Below is a small trained network, with its code and all its weights. Each question gives an input and a target symbol and asks what happens when units are switched off, that is, made to give their printed mean instead of their output.

import numpy as np


def w(rows, s, z=0):
    codes = np.array(rows[::2]) - 128.0
    scale = np.full(codes.shape[1], s)
    scale[-1] = z or s
    return codes * scale


def norm(h):
    return h / np.sqrt((h * h).mean(-1, keepdims=True) + 1e-5)


def f(y):
    return y / 2 * (1 + np.tanh(0.7978845608 * (y + 0.044715 * y**3)))


def softmax(a):
    e = np.exp(a - a.max(-1, keepdims=True))
    return e / e.sum(-1, keepdims=True)


def log_softmax(a):
    a = a - a.max(-1, keepdims=True)
    return a - np.log(np.exp(a).sum(-1, keepdims=True))


def net(x, mask):
    ids = ['Δαγθλμω'.index(c) for c in x.split()]
    T = len(ids)
    res = E[ids] + P[:T]
    r = norm(res)
    for j in range(2):
        rows = slice(4 * j, 4 * j + 4)
        q, k, v = (r @ M[0][rows].T for M in (Q, K, V))
        z = softmax(np.where(np.tri(T) > 0, q @ k.T / 4**0.5, -1e9)) @ v
        o = O[0][rows]
        res = res + np.where(mask[j], z, o[:, -1]) @ o[:, :-1]
    y = f(norm(res) @ A[0][:, :-1].T + A[0][:, -1])
    res = res + np.where(mask[2:10], y, B[0][:, -1]) @ B[0][:, :-1]
    return log_softmax(norm(res)[-1] @ U[:, :-1].T + U[:, -1])


Q, K, V, O, A, B = {}, {}, {}, {}, {}, {}
E = w([
[115,105,233,28,85],'Δ',
[178,174,216,75,167],'α',
[247,134,126,34,74],'γ',
[223,48,223,120,144],'θ',
[190,151,86,202,205],'λ',
[31,173,91,116,131],'μ',
[113,86,101,186,72],'ω',
],0.015)
P = w([
[142,217,221,174,1],'0',
[183,216,171,215,62],'1',
[131,178,177,172,46],'2',
[134,171,160,160,80],'3',
[124,154,156,134,94],'4',
[125,142,148,118,104],'5',
[124,135,133,115,112],'6',
[113,120,129,102,126],'7',
[118,110,114,93,133],'8',
[110,101,103,93,149],'9',
[121,84,92,71,165],'10',
[115,82,91,70,173],'11',
[108,59,88,61,186],'12',
],0.0099)
Q[0] = w([
[130,99,90,170,99],'H1',
[94,109,139,62,96],'H1',
[109,153,112,108,153],'H1',
[65,134,97,153,137],'H1',
[146,125,69,250,70],'H2',
[138,99,114,102,173],'H2',
[129,108,94,123,128],'H2',
[15,120,57,189,166],'H2',
],0.015)
K[0] = w([
[80,102,145,171,57],'H1',
[100,102,111,39,195],'H1',
[154,161,146,80,116],'H1',
[95,136,217,138,105],'H1',
[125,216,198,205,98],'H2',
[142,140,155,60,174],'H2',
[149,125,227,107,141],'H2',
[168,245,217,120,44],'H2',
],0.011)
V[0] = w([
[107,113,137,208,54],'H1',
[122,10,92,166,44],'H1',
[160,255,73,144,154],'H1',
[216,97,89,181,88],'H1',
[214,78,154,55,60],'H2',
[143,203,38,42,149],'H2',
[146,102,68,173,39],'H2',
[222,73,158,133,250],'H2',
],0.0075)
O[0] = w([
[122,45,85,128,160,120],'H1',
[127,85,111,125,71,103],'H1',
[157,135,87,166,186,103],'H1',
[189,106,122,86,122,139],'H1',
[213,155,128,59,154,254],'H2',
[151,218,82,204,2,86],'H2',
[123,91,94,49,101,140],'H2',
[162,87,195,176,93,105],'H2',
],0.0093,0.0071)
A[0] = w([
[189,108,16,188,219,123],'N1',
[155,156,196,43,126,253],'N2',
[189,105,148,175,85,186],'N3',
[2,123,59,146,224,50],'N4',
[121,214,157,127,124,100],'N5',
[123,133,23,132,106,121],'N6',
[119,5,129,180,93,105],'N7',
[50,9,67,159,49,93],'N8',
],0.0089,0.0057)
B[0] = w([
[83,59,170,188,32,133],'N1',
[105,129,87,181,114,248],'N2',
[81,97,127,134,134,145],'N3',
[132,110,89,153,67,129],'N4',
[123,114,104,127,172,138],'N5',
[118,105,97,153,149,127],'N6',
[120,114,82,63,169,134],'N7',
[119,113,121,8,180,137],'N8',
],0.012,0.017)
U = w([
[49,169,209,95,67,84],'Δ',
[139,212,161,167,241,154],'α',
[217,175,74,122,68,112],'γ',
[213,70,239,115,168,2],'θ',
[114,80,131,254,112,175],'λ',
[55,162,29,206,145,172],'μ',
[83,66,64,75,180,167],'ω',
],0.0088,0.0036)

Each question gives the input, a string of symbols that net reads in full, and the target symbol t.
The units are the heads (4 rows each of Q, K, V and O) and the neurons (one row each of A and B). Each row of codes is followed by its name. A weight is (code - 128) times the scale printed after its matrix; where a second scale follows, it is the last column's (O, A, B and U).
mask holds one flag per unit, heads first, then neurons. A switched-off unit (its flag False) gives its mean, the last column of its rows in O or B, instead of its output. The means were averaged over made-up inputs and are rounded, as every weight is.
A unit's drop is (log p(t) with every unit on - log p(t) with that unit switched off) / (log p(t) with every unit on - log p(t) with every unit switched off).
The circuit of an input: a set's keep is (log p(t) with only the set's units on - log p(t) with every unit switched off) / (log p(t) with every unit on - log p(t) with every unit switched off). Starting from all 10 units, units are removed one at a time, each time the one whose removal leaves the highest keep (on an exact tie, the one counted first), for as long as the keep stays at least 0.8.
units of the circuit, in order: the units of the circuit, biggest drop first
unit that matters most: the unit with the biggest drop
top k neurons: the k neurons with the biggest drops, biggest first
heads that matter: for each layer, one digit per head in row order, 1 if its drop is at least 0.15 and else 0, layers parted by /
drop when u is switched off: that unit's drop, to one decimal
input γ Δ γ Δ ω, target ω: unit that matters most -> H1
input Δ ω θ ω α Δ γ Δ γ Δ θ Δ, target θ: heads that matter -> 01
input Δ γ μ Δ Δ Δ γ Δ Δ Δ Δ Δ α, target α: heads that matter -> 00
input θ θ Δ Δ μ μ θ λ γ Δ, target λ: heads that matter -> 01
input θ Δ ω Δ Δ Δ λ, target λ: top 2 neurons -> N1; N8
input γ λ α Δ ω Δ, target ω: heads that matter -> 01
input ω γ γ Δ Δ γ γ Δ γ Δ Δ Δ Δ, target Δ: heads that matter -> 10
input θ Δ Δ ω Δ, target ω: heads that matter -> 01
input γ γ Δ, target γ: units of the circuit, in order -> H2; H1
input Δ γ ω Δ α α γ Δ, target γ: heads that matter -> 01
input γ γ θ Δ ω α, target ω: heads that matter -> 01
input α Δ Δ α α α γ λ Δ, target λ: heads that matter -> 11
input γ Δ ω α μ Δ α α α Δ, target α: units of the circuit, in order -> H1; H2
input α θ γ Δ Δ Δ Δ θ γ μ Δ Δ Δ, target Δ: heads that matter -> 00
input α Δ α ω Δ Δ λ α, target λ: heads that matter -> 01
input Δ θ α, target θ: units of the circuit, in order -> H2
input Δ ω λ, target ω: units of the circuit, in order -> H1; H2
input Δ Δ Δ λ θ, target λ: top 2 neurons -> N8; N3
input θ θ Δ γ Δ Δ α γ Δ α γ α, target γ: drop when H2 is switched off -> 1.0
input λ α α γ Δ μ Δ Δ, target μ: drop when H2 is switched off -> 0.8
input Δ Δ Δ ω Δ α μ Δ, target μ: units of the circuit, in order -> H2
input Δ Δ γ Δ γ λ α, target λ: drop when H1 is switched off -> -0.1
input Δ Δ γ α, target γ: drop when H2 is switched off -> 1.2
